Below is a small trained network, with its code and all its weights. Each question gives an input and a class and asks what happens when units are switched off, that is, made to give their printed mean instead of their output.

import numpy as np


def w(rows, s, z=0):
    codes = np.array(rows[::2]) - 128.0
    scale = np.full(codes.shape[1], s)
    scale[-1] = z or s
    return codes * scale


def f(y):
    return np.maximum(y, 0)


def log_softmax(a):
    a = a - a.max(-1, keepdims=True)
    return a - np.log(np.exp(a).sum(-1, keepdims=True))


def net(x, mask):
    res = np.array(x, float).reshape(1, 4) / 4 @ E
    y = f(res @ A[0][:, :-1].T + A[0][:, -1])
    res = res + np.where(mask, y, B[0][:, -1]) @ B[0][:, :-1]
    return log_softmax(res[-1] @ U[:, :-1].T + U[:, -1])


A, B = {}, {}
E = w([
[168,203,175,145,185,221,200],'x0',
[136,139,5,207,193,143,109],'x1',
[9,163,100,107,108,124,164],'x2',
[129,140,113,101,128,140,116],'x3',
],0.013)
A[0] = w([
[150,74,97,78,97,138,129,131],'N1',
[192,138,188,163,162,132,157,132],'N2',
[57,197,149,149,142,190,250,105],'N3',
[97,205,168,123,131,133,245,180],'N4',
[43,129,42,166,122,162,162,98],'N5',
[224,65,147,101,113,104,37,208],'N6',
[126,130,37,193,181,132,125,147],'N7',
[204,111,179,90,102,123,113,229],'N8',
[240,139,125,91,144,143,143,180],'N9',
[194,96,102,147,181,100,38,214],'N10',
[119,163,178,76,91,179,186,193],'N11',
[131,110,35,174,168,133,33,188],'N12',
[194,223,130,170,170,135,135,139],'N13',
[117,87,93,191,180,119,99,151],'N14',
[45,154,76,135,145,120,172,80],'N15',
[188,156,107,173,209,156,153,145],'N16',
[3,69,131,88,83,91,101,254],'N17',
[137,189,105,88,145,158,131,119],'N18',
[123,78,94,143,96,81,65,210],'N19',
],0.011,0.0057)
B[0] = w([
[125,125,144,171,103,95,97,160],'N1',
[136,117,143,113,142,186,136,192],'N2',
[205,139,101,98,190,107,70,217],'N3',
[179,113,166,77,194,106,88,212],'N4',
[131,126,28,49,158,100,186,193],'N5',
[154,47,191,181,45,140,122,232],'N6',
[145,165,1,120,127,157,127,222],'N7',
[142,47,209,111,98,152,177,211],'N8',
[147,117,179,132,90,207,221,201],'N9',
[165,98,93,208,81,164,77,219],'N10',
[142,120,204,97,196,115,113,209],'N11',
[123,130,48,205,118,102,119,228],'N12',
[174,182,114,135,156,174,154,204],'N13',
[124,134,83,139,106,131,94,190],'N14',
[131,124,97,67,161,94,196,180],'N15',
[159,193,104,134,93,207,145,218],'N16',
[29,152,158,145,157,8,165,250],'N17',
[144,145,141,144,129,125,101,160],'N18',
[123,78,114,176,143,92,141,210],'N19',
],0.01,0.017)
U = w([
[121,35,200,172,56,102,145,221],'0',
[4,148,181,124,124,60,159,237],'1',
[162,87,75,220,75,141,55,116],'2',
[65,149,51,170,143,86,191,22],'3',
[166,73,183,84,136,204,221,149],'4',
[171,139,183,111,197,90,59,152],'5',
[154,255,133,229,114,223,164,71],'6',
[176,173,61,64,152,149,154,5],'7',
],0.0097,0.0024)

Each question gives the input, the list of numbers given to net, and the class t.
The units are the neurons (one row each of A and B). Each row of codes is followed by its name. A weight is (code - 128) times the scale printed after its matrix; where a second scale follows, it is the last column's (A, B and U).
mask holds one flag per neuron, in row order. A switched-off neuron (its flag False) gives its mean, the last column of its row in B, instead of its output. The means were averaged over made-up inputs and are rounded, as every weight is.
A unit's drop is (log p(t) with every unit on - log p(t) with that unit switched off) / (log p(t) with every unit on - log p(t) with every unit switched off).
The circuit of an input: a set's keep is (log p(t) with only the set's units on - log p(t) with every unit switched off) / (log p(t) with every unit on - log p(t) with every unit switched off). Starting from the 12 units with the biggest drops (on a tie, the unit counted first), units are removed one at a time, each time the one whose removal leaves the highest keep (on an exact tie, the one counted first), for as long as the keep stays at least 0.8.
circuit, biggest first: the units of the circuit, biggest drop first
most important unit: the unit with the biggest drop
top k neurons: the k neurons with the biggest drops, biggest first
drop of u: that unit's drop, to one decimal
input [-6,-7,4,7], class 1: circuit, biggest first	N17
input [5,1,1,3], class 7: circuit, biggest first	N3, N6
input [0,5,1,6], class 3: top 2 neurons	N12, N6
input [0,-3,0,-1], class 0: top 3 neurons	N3, N5, N13
input [5,-6,1,2], class 5: top 2 neurons	N3, N4
input [-6,0,-6,-5], class 0: top 3 neurons	N6, N7, N8
input [-7,0,-5,-4], class 0: top 2 neurons	N6, N7
input [-7,7,1,4], class 3: top 3 neurons	N5, N17, N15
input [1,5,-8,1], class 6: top 2 neurons	N16, N9
input [4,-7,1,2], class 5: top 3 neurons	N4, N3, N11
input [-4,0,-4,2], class 0: top 3 neurons	N7, N6, N3
input [-4,1,3,-7], class 3: drop of N6	0.1
input [7,-1,-1,3], class 4: drop of N9	0.2
input [5,2,5,-4], class 7: drop of N15	0.0
input [-1,-5,1,-5], class 1: drop of N10	0.2
input [1,-5,8,8], class 5: most important unit	N3
